Each row of numbers belongs to one of the things below and depends on some of the facts about them. Some rows are named. Which thing is each other row?

Some facts about the things:
gruklobul η leklek,pilofu
kebigru η planun,flufum,rudrem,plilo
goflamis η zuril,mefluk
dukul η mefluk
gridru η putror
grazir η fako
davu η plilo
planun η plilo,davu
stapur η dozo
festom η skola,zisagris
kladram η geve,zustok
stovam η fakle
pilofu η skebra
rigas η peklavan
labun η stoso,plaras
skasol η drufeda,peklavan
plisar η fidal,padro
pleklon η leklek
klaze η zuril
rotravem η mefluk
dradol η fakle
fako η planun
zustok η dradol
treplil η leklek
flufum η dradol
rifla η planun,flezal
drubram η mefluk,pluvuski,plilo,stovam
peklavan η flezal
plamom η zuril,plilo
flotrok η grazir
stoso η fakle
tudi η kebigru,labun
ploklil η treplil
punim η planun
roflal η pirun
kubemes η dradol
drufeda η fakle
bapul η trisil,padro
vabrak η draposka,putror,telir,pilofu
fidal η planun
skebra η pirun
bonebes η bridruk,klutas
stustek η draposka
plaras η stovam
pirun η rifla
plusuk η rudrem
fleflur η nastuplos
nastuplos η dozo,plilo
ralu η pizas,flukli
dufer η skaper,goflamis
vaklir η plilo
plipul η plilo,plaras
dofol η draposka,grokol
flena η trazur,kota
zuril η fakle
brisku η telir,pleklon
grotek η flezal
somok η vabrak,trazur,grazir
maflovik η stoso
geve η padro
kaploklem η gruklobul
toflaskur η brisku
dratru η plelotru,padro
telir η grotek
pluvuski η dodedrom,plaras
matum η bonebes
stofan η skebra
stugram η rudrem
fiske η kebigru,mefam,pilofu
gropo η mefluk,flezal
Σ a <- klutas,dozo,gruklobul,kebigru,dukul,flukli,gridru,davu,ploflom,planun,stapur,festom,kladram,bruskal,zisagris,pilofu,plelotru,rigas,trukluni,grokol,pina,skasol,plisar,pleklon,kistal,grevuk,klaze,rotravem,dradol,fleskin,fako,treplil,flufum,drubram,makim,draposka,padro,pizas,mefam,leklek,plamom,flotrok,tudi,mefluk,ploklil,punim,bapul,vabrak,tedar,skebra,skaper,bitafel,pladrom,skola,stustek,pirun,plusuk,trisil,fleflur,nastuplos,ralu,dufer,vaklir,tabron,plipul,dofol,flena,brisku,grotek,dodedrom,trazur,somok,bridruk,maflovik,geve,kaploklem,telir,brobrir,matum,stofan,stugram,fiske
Σ b <- goflamis,fakle,grazir,rona,flezal,vubratik,stovam,putror,terik,labun,ropaplos,zustok,rifla,peklavan,bebres,rudrem,stoso,roflal,kubemes,drufeda,kota,fidal,bonebes,plaras,lastipu,zuril,sigun,plilo,toflaskur,dratru,nogronel,pluvuski,gropo
Θ 420 <- klutas,pilofu,putror,grokol,pleklon,dradol,tudi,ploklil,bapul,stustek,lastipu,dufer,tabron,zuril,nogronel,matum
Θ 904 <- dozo,gruklobul,gridru,stapur,festom,rona,flezal,stovam,plelotru,plisar,kistal,ropaplos,rotravem,fako,zustok,treplil,drubram,makim,draposka,pizas,flotrok,stoso,mefluk,punim,kubemes,drufeda,tedar,bonebes,ralu,vaklir,plipul,dofol,grotek,dodedrom,somok,plilo,maflovik,geve,kaploklem,toflaskur,dratru,telir,gropo
Θ 819 <- kebigru,bruskal,klaze,fleskin,bebres,vabrak,pirun,nastuplos,sigun,stofan
Θ 384 <- goflamis,dukul,planun,zisagris,terik,labun,pina,flufum,peklavan,plamom,roflal,fidal,skebra,skola,plusuk,trisil,flena,brisku,trazur,bridruk,brobrir
Θ 129 <- fakle,davu,ploflom,kladram,vubratik,grevuk,rifla,mefam,rudrem,kota,skaper,plaras,pluvuski,fiske
Θ 298 <- flukli,grazir,rigas,trukluni,skasol,padro,leklek,bitafel,pladrom,fleflur,stugram
[klutas,dozo,gruklobul,kebigru,goflamis,fakle,dukul,flukli,festom,zisagris,pilofu,plelotru,terik,grokol,labun,pina,plisar,ropaplos,grevuk,klaze,rotravem,fleskin,zustok,flufum,rifla,drubram,makim,peklavan,padro,bebres,mefam,flotrok,tudi,mefluk,punim,drufeda,vabrak,kota,fidal,skebra,bitafel,bonebes,stustek,pirun,trisil,lastipu,fleflur,ralu,tabron,plipul,dofol,brisku,grotek,maflovik,kaploklem,toflaskur,matum,stofan,stugram] φ 98
[gridru,grazir,davu,ploflom,planun,kladram,rona,vubratik,stovam,putror,rigas,skasol,dradol,pizas,rudrem,leklek,plamom,ploklil,kubemes,tedar,skaper,pladrom,plaras,vaklir,flena,zuril,trazur,sigun,geve,dratru,brobrir,nogronel,pluvuski,fiske,gropo] φ 76
[stapur,bruskal,flezal,trukluni,pleklon,kistal,fako,treplil,draposka,stoso,roflal,bapul,skola,plusuk,nastuplos,dufer,dodedrom,somok,bridruk,plilo,telir] φ 938

Named rows:
flufum: [ 33.7 -47.2  24.6 -24.6   7.8 -31.1  -3.7  19.0 -15.7 -11.6  16.2  22.6
  -1.2  12.3 -17.7   5.6 -13.4   7.3  -4.1  10.3   8.4 -17.7  21.7 -31.9
  21.0   0.5]
dradol: [ 17.5 -42.4  -0.7 -17.5  -9.1 -21.7  18.9   9.7  -5.2 -19.1  20.1  -1.8
  -1.5   2.7  -4.1  10.3  -3.0   6.1 -27.5 -13.0   0.9 -28.8   0.3 -19.7
  15.1  -8.4]
kebigru: [ 39.9 -48.0  23.0 -19.4   9.1 -31.9  18.6   4.4  -9.1  -6.6  18.8   0.1
  10.8   4.8 -16.6   9.2 -10.3   1.3  -4.7   7.0  12.2 -19.3  32.4 -28.7
  20.2 -13.9]
tudi: [ 36.7 -50.0  14.8 -22.6   0.5 -32.2  18.5   1.6   2.5  -5.4  15.9  -0.1
  15.0  -1.2 -14.3  -6.8  -7.8   8.6 -17.2   5.6   5.6 -22.9  22.4 -22.5
  19.0  -9.1]
fleskin: [ 42.6 -47.1   9.1 -16.6   2.6 -23.1   9.0  10.2   3.0  -5.7  10.2  12.4
  19.7   2.2  -9.4   7.0 -12.1  -0.5  -7.5   8.7   1.5 -12.5  30.9 -30.7
  13.8  -3.1]
pladrom: [ 25.4 -53.4 -12.2 -17.0  -2.7 -16.3  17.5   1.1  -4.9 -11.9  -1.4   0.0
   1.8   0.9   2.8  18.6  -2.8   7.5  -4.4   1.6   2.1 -16.4  25.2 -11.0
   8.1   7.5]
treplil: [ 17.0 -57.3 -24.6 -15.5 -11.5  -7.8  49.8   7.1 -32.7  -9.1  13.8  -7.1
 -39.8  12.1   8.1  38.6  -2.3  -9.4   0.6   2.5   3.4  -1.8 -14.7 -19.4
 -20.6   7.8]
stustek: [ 37.4 -50.8  13.3 -22.3  -0.9 -30.9  17.3   1.7   3.6  -5.3  16.0   0.5
  16.0  -0.4 -13.2  -8.3  -7.7   9.0 -17.3   7.2   4.8 -21.4  21.3 -22.2
  18.7  -7.3]
rotravem: [ 49.0 -53.4  23.9 -19.1  -2.9 -26.0  11.7   7.1 -14.5 -12.6  17.8   7.3
   9.8   5.3  -3.2   9.4  -8.7   1.0  -6.9  10.7   5.7  -3.9  28.3 -34.0
  17.7  -6.4]
peklavan: [ 20.4 -54.8  24.0 -14.7 -11.5 -24.8  25.9  25.2 -17.8  11.9  10.0  50.9
  -2.8  21.0   0.8  -6.7  -8.9  17.3   1.5   8.4  17.3 -12.4  38.2 -36.9
  48.3  -5.3]
gruklobul: [ 55.3 -55.6  25.7 -22.0  -3.6 -31.6  13.1   3.0 -14.7  -7.9  13.5   6.0
   6.0   6.8  -2.4   5.6 -16.7   3.8  -8.6  15.9   3.3  -3.5  22.3 -35.6
   8.7  -0.5]
terik: [ 23.9 -45.6  18.6 -11.0  -6.6 -26.5  23.8  25.2  -7.6  13.9  -7.5  52.0
   2.3  17.6  -0.7   3.1 -26.1  14.7  -0.3   3.6  12.3 -17.1  43.7 -41.4
  30.3   2.3]
maflovik: [ 48.4 -51.0  25.1 -18.9  -2.9 -26.9  10.3   8.3 -15.1 -14.5  17.3   6.5
   9.3   5.4  -3.1  11.4 -11.5   1.8  -9.4   7.7   4.7  -5.9  26.8 -35.5
  17.5  -6.5]
grotek: [ 45.8 -58.7  19.9 -19.1  -5.5 -19.5  10.6  10.1 -15.7 -12.3  26.0  10.9
  13.0   5.4  -2.0   5.5   4.1   0.4  -2.6  14.1   6.3   2.5  29.9 -31.6
  28.8  -9.6]
skaper: [ 32.0 -50.2 -10.1 -14.5  -0.5 -15.4  15.2   8.0  -7.8  -6.9   6.4   7.6
   0.2   7.9   2.3  25.5  -6.3  -2.2   0.9   7.3   1.8 -12.5  21.8 -20.9
   6.5   3.5]
vaklir: [ 34.5 -50.3   9.6 -15.5   3.0 -22.3  30.3   6.6 -22.8 -11.7  14.6  -4.0
  -7.5   7.3  -5.8  29.0 -10.0  -4.8  -0.9   2.1  10.5  -9.3  21.3 -28.5
   3.1  -7.0]
dozo: [ 48.6 -48.8  15.7 -15.0   1.3 -21.6   9.6  10.1  -5.9 -10.7   8.2  11.0
  17.7   1.8  -4.8  15.9 -14.7  -2.9  -4.2   8.1   2.0  -3.0  36.6 -35.9
  10.3  -2.2]
tabron: [ 35.9 -47.2   4.2 -18.7   1.3 -24.6  14.2   5.6  11.6  -4.4   8.1   6.1
  24.0  -4.2 -13.4  -3.3  -9.1   4.5 -15.5   4.5   0.9 -19.7  29.1 -22.9
  15.2  -4.2]
klaze: [ 41.8 -48.5  19.9 -20.3  -0.1 -29.4  10.4   7.6  -6.8  -9.2  19.1   6.6
  10.5   5.7  -9.1   4.2 -10.6   3.6 -12.2   7.6   4.9 -16.6  22.4 -29.9
  19.4  -8.5]

Rows to name:
No name comes twice in this set of rows, the named rows included.
[ 34.2 -47.8  14.0  -6.4 -14.5 -25.4  29.9  11.1  -2.9  13.3  -7.7  35.8
  11.4  15.5  16.7   8.1 -23.1  14.5  -4.2   1.5   7.6 -17.3  48.0 -36.7
  33.0  -3.0] | kota
[ 50.7 -53.1  24.6 -19.5  -2.3 -28.2  12.0   6.1 -14.5 -10.8  16.1   6.7
   8.9   5.5  -3.0   9.4 -12.0   1.8  -7.5  12.0   4.6  -4.1  26.6 -35.2
  14.8  -4.4] | kaploklem
[ 42.6 -54.4  17.3 -21.4  -0.7 -27.5  13.1   6.6  -7.0  -5.9  22.4   7.9
  11.2   5.6  -9.4  -1.5  -3.8   3.8  -7.5  14.1   6.0 -10.8  23.3 -27.8
  23.4  -8.6] | pirun
[ 12.4 -58.8 -26.8 -14.7 -12.0  -1.8  48.5   9.8 -33.6 -11.5  19.7  -4.5
 -36.9  12.4   8.3  38.4   7.8 -10.3   3.1   1.7   5.0   1.1 -11.5 -17.5
 -10.7   3.4] | telir
[ 23.2 -55.9   9.2  -6.6 -23.4 -16.1  51.9  14.8 -23.4   8.2   7.2  27.6
 -10.7  17.3  19.4  14.1  -8.9   8.2  -4.2  -2.6  12.5  -4.1  28.4 -36.5
  29.0  -8.1] | gropo
[ 15.4 -48.3   9.5 -20.4  20.0 -23.4  23.0  17.6 -26.5  -7.5  17.7   8.9
 -16.7  13.5 -26.4  25.7  -3.8  -2.4  13.1   5.5  21.8 -20.5  27.0 -22.1
  13.8  -7.1] | planun
[ 22.6 -51.3   3.8 -22.6   6.3 -22.4  12.6  19.0 -20.9  -7.6  14.7  18.9
 -16.4  13.6 -15.2  15.8  -8.1   2.1   2.5  10.6   9.6 -13.8  10.2 -24.5
   7.5   5.5] | flena
[ 23.5 -48.3  29.3 -14.7  -8.7 -32.6  25.3  22.7 -17.2  10.5   2.9  46.7
  -6.6  22.0   0.1  -1.8 -23.1  18.8  -4.4   3.6  15.6 -19.9  34.1 -40.3
  36.8  -1.9] | goflamis
[ 48.0 -50.0  26.6 -18.3   1.7 -28.7  14.1   5.6 -15.5 -13.1  16.0   3.0
   8.4   5.7  -6.2  14.8 -12.7   0.8  -6.5   7.3   7.5  -8.2  30.9 -35.5
  15.9  -8.8] | drubram
[ 47.9 -50.6  14.6 -15.4  -1.6 -19.9   8.0  11.0  -6.5 -11.0  10.5  12.7
  17.8   1.8  -3.5  14.1 -10.6  -2.7  -4.3   9.5   1.3  -1.5  35.5 -35.2
  14.2  -2.7] | mefluk
[ 36.9 -49.1  32.1  -8.4 -20.9 -29.5  35.9  12.7 -16.9   4.7   4.5  31.1
   2.4  15.9  16.9   5.3 -22.5  14.4 -13.9  -3.2  10.4 -10.8  37.0 -45.2
  34.7 -10.5] | zustok
[ 12.9 -56.6 -25.6 -14.0 -10.1  -3.6  48.8   9.7 -32.9 -11.8  17.0  -6.1
 -37.2  12.1   7.5  40.7   3.5 -10.9   2.6  -0.7   4.9  -1.4 -10.5 -18.4
 -13.8   3.5] | somok

The same things again, as new rows of numbers:
Known rows:
fleflur: [  1.9   5.1  35.2   9.2 -17.2  -0.6  -7.3  -7.9 -14.1  -9.2  -6.5  -6.5
  22.6]
somok: [-4.6  0.6  4.4 -3.8  1.1  6.9 21.7  8.9  6.4  4.4 -9.5 24.5  6.7]
drufeda: [  7.9 -11.2 -44.7 -13.7  10.3   2.0  10.8 -14.8  18.8  -0.8 -20.6  -5.2
   2.3]
dodedrom: [  2.0 -14.3 -28.2  -9.0  -1.2   3.6  15.1   3.1  15.9   1.2 -16.3  16.0
  -0.7]
pluvuski: [  9.8  -6.2 -57.8  -9.6  17.0   7.2   7.7  -0.5   8.7  -9.4  11.5 -14.9
   1.2]
drubram: [ -5.0   5.7  20.1  -1.3 -12.1  -7.1  -7.6 -15.1  -5.0  -4.1   6.9  -1.3
  19.8]
plusuk: [  4.2 -11.1  -8.5  -2.7   4.9   9.2   8.2  10.7   6.0  -5.0 -22.6  15.8
   2.9]
dratru: [  7.6   2.6  -1.4   3.0  15.7   9.8   6.3   6.2   4.3   3.1 -13.6 -11.1
  -1.1]
telir: [ -5.7  -6.5 -17.7  -2.4  -6.4   4.9  27.6   8.8  12.8   6.3  -2.6  26.0
   2.1]
tedar: [ -7.7   1.9  35.4  16.4 -23.7  -2.2   3.0   1.3  -1.8   8.8  28.3  -6.3
   7.0]
zisagris: [ -9.6  -2.7  22.6  12.9 -33.4  -2.0   7.8  -6.0   3.3   2.3 -19.5  -3.4
   6.2]
ploklil: [-13.6  17.1   9.8  10.9 -17.7  -2.7  11.8   4.6  -1.3  10.8  52.2   0.0
  18.8]
bitafel: [ -4.0  -1.0  45.4  15.8 -28.2   2.0   1.2  -3.0 -10.4  -1.9 -20.9  -5.7
  15.2]
flotrok: [ -4.9  11.1  21.9   7.0 -20.2  -5.8  -1.5 -10.0  -4.6  -0.7  -7.0   4.2
  16.0]
kebigru: [  5.9  28.1  37.6 -12.5 -22.7  -2.9   6.9 -12.9 -17.8 -13.2 -23.7   9.9
   4.3]
klaze: [  3.6  22.1  29.8 -15.3 -26.1  -3.2   7.6 -15.1 -12.3 -11.6 -21.3   7.5
   3.7]
draposka: [ -4.6  -6.7 -11.2   0.0 -16.1   8.0  36.9   9.9  14.2   9.8 -12.6  25.9
  -3.5]
sigun: [ 12.0  15.8   6.0 -10.1   1.2  11.7  30.2   3.8  -1.0   2.5 -19.8  -1.6
 -14.6]
flezal: [  9.4 -16.3 -80.8 -18.7  23.6  16.2  44.2   6.7  31.4   3.1 -28.1  20.6
 -10.1]

Name these rows:
No name comes twice in this set of rows, the named rows included.
[ -1.5   8.5  13.9   5.7 -26.1  -6.2   5.0 -12.3  -2.7   0.1 -12.3   3.6
   9.7] | dozo
[-13.7  23.2   4.1   6.5 -20.5  -5.6  12.3  -6.6   6.2  11.0  13.7  12.1
  16.4] | stustek
[  0.7   9.6  -1.0   3.2 -10.2  -3.2  -2.9  -0.3 -16.7 -12.9  23.9  -5.8
  13.1] | davu
[ -7.8   5.2  13.2  10.5 -26.0  -3.4   4.1  -8.2  -6.9  -3.6   6.0   5.5
  15.6] | skebra
[  9.2   4.5 -76.4 -12.8  20.7   4.7  12.2  -4.4  18.3   4.6  19.6 -13.1
   4.5] | zuril
[ -7.2   3.8  14.9   9.2 -22.4   0.1   9.1   3.2  -2.6  -1.9  15.9  -9.2
   3.9] | ploflom
[  2.0 -14.3  11.9   2.1  -4.3  14.8  17.0  12.5   6.2  -0.7 -27.3  12.7
   2.8] | trukluni
[ -8.0   8.0  11.8   3.7 -26.8  -6.9   8.3  -8.6  -0.1   2.7  10.4   8.5
  15.9] | grotek
[  2.6   6.5 -43.3  -3.6  14.9   8.7  22.0   5.0  18.8  13.8   7.8  -8.3
   1.1] | nogronel
[  6.1  10.3  21.6 -17.7 -11.9  10.4  36.7   7.3   4.3   1.1 -43.2  31.8
 -16.7] | bruskal
[-7.4 -4.2 -6.3  0.6 -7.9  5.5 29.4 10.4 12.7  7.3 -3.6 26.9 -2.2] | treplil
[-13.7  20.3  -7.8   6.9 -27.1  -5.0  17.9  -6.8   8.7  11.7   5.5  13.0
  11.8] | grokol
[ -1.2  -5.0   6.2   2.2 -16.8  -6.7  -7.7 -15.1  -1.4  -7.9  -2.1  -5.4
  13.7] | flufum
[  4.3  -6.9 -31.4  -3.9  15.1   5.9  13.4   1.0   4.8   2.0  30.2  -9.2
   8.6] | gropo

